Below are the code and all the weights of a small trained network. Each question names an input and a class and asks about switching units off, where a switched-off unit gives its printed mean instead of its output.

import numpy as np


def w(rows, s, z=0):
    codes = np.array(rows[::2]) - 128.0
    scale = np.full(codes.shape[1], s)
    scale[-1] = z or s
    return codes * scale


def f(y):
    return y / 2 * (1 + np.tanh(0.7978845608 * (y + 0.044715 * y**3)))


def log_softmax(a):
    a = a - a.max(-1, keepdims=True)
    return a - np.log(np.exp(a).sum(-1, keepdims=True))


def net(x, mask):
    res = np.array(x, float).reshape(1, 2) / 4 @ E
    y = f(res @ A[0][:, :-1].T + A[0][:, -1])
    res = res + np.where(mask, y, B[0][:, -1]) @ B[0][:, :-1]
    return log_softmax(res[-1] @ U[:, :-1].T + U[:, -1])


A, B = {}, {}
E = w([
[108,75,127,137,13,94,39,76],'x0',
[157,75,4,134,117,145,85,147],'x1',
],0.017)
A[0] = w([
[81,162,208,113,130,101,129,117,255],'neuron 1',
[126,150,154,120,163,131,164,141,156],'neuron 2',
[167,130,134,139,167,117,135,156,184],'neuron 3',
[124,144,108,146,204,140,162,159,240],'neuron 4',
[163,128,104,105,150,151,144,127,112],'neuron 5',
[136,104,46,145,102,128,84,124,122],'neuron 6',
[101,91,150,140,39,102,62,74,130],'neuron 7',
[110,101,180,172,131,108,105,93,119],'neuron 8',
[120,132,174,124,149,107,141,132,179],'neuron 9',
[148,88,2,132,155,130,92,165,160],'neuron 10',
],0.017,0.0079)
B[0] = w([
[220,144,253,185,145,186,156,61,226],'neuron 1',
[135,94,174,140,161,120,99,190,186],'neuron 2',
[135,112,133,136,137,167,155,167,167],'neuron 3',
[188,119,118,161,170,211,173,232,211],'neuron 4',
[124,149,69,107,129,139,109,118,152],'neuron 5',
[14,85,137,143,145,81,87,166,216],'neuron 6',
[70,122,200,101,119,63,84,85,255],'neuron 7',
[138,153,108,114,100,104,133,76,169],'neuron 8',
[131,108,194,139,155,137,141,151,178],'neuron 9',
[88,134,31,84,115,103,122,181,242],'neuron 10',
],0.02,0.029)
U = w([
[171,134,182,160,159,143,155,168,251],'0',
[127,146,51,95,134,143,154,218,40],'1',
[127,161,201,126,90,74,113,2,125],'2',
[54,132,136,94,110,69,101,128,110],'3',
],0.0096,0.0015)

Each question gives the input, the list of numbers given to net, and the class t.
The units are the neurons (one row each of A and B). Each row of codes is followed by its name. A weight is (code - 128) times the scale printed after its matrix; where a second scale follows, it is the last column's (A, B and U).
mask holds one flag per neuron, in row order. A switched-off neuron (its flag False) gives its mean, the last column of its row in B, instead of its output. The means were averaged over made-up inputs and are rounded, as every weight is.
A unit's drop is (log p(t) with every unit on - log p(t) with that unit switched off) / (log p(t) with every unit on - log p(t) with every unit switched off).
The circuit of an input: a set's keep is (log p(t) with only the set's units on - log p(t) with every unit switched off) / (log p(t) with every unit on - log p(t) with every unit switched off). Starting from all 10 units, units are removed one at a time, each time the one whose removal leaves the highest keep (on an exact tie, the one counted first), for as long as the keep stays at least 0.8.
units of the circuit, in order: the units of the circuit, biggest drop first
k most important neurons: the k neurons with the biggest drops, biggest first
drop when u is switched off: that unit's drop, to one decimal
input [-6,2], class 1: units of the circuit, in order -> [neuron 1]
input [0,2], class 1: units of the circuit, in order -> [neuron 7; neuron 1]
input [7,0], class 2: 2 most important neurons -> [neuron 10; neuron 7]
input [1,6], class 3: 2 most important neurons -> [neuron 4; neuron 6]
input [1,2], class 3: 2 most important neurons -> [neuron 4; neuron 1]
input [0,8], class 1: 2 most important neurons -> [neuron 7; neuron 10]
input [1,7], class 3: 2 most important neurons -> [neuron 4; neuron 6]
input [-5,1], class 1: drop when neuron 1 is switched off -> 1.2
input [2,1], class 3: drop when neuron 1 is switched off -> 6.2
input [1,-1], class 2: drop when neuron 4 is switched off -> 1.0
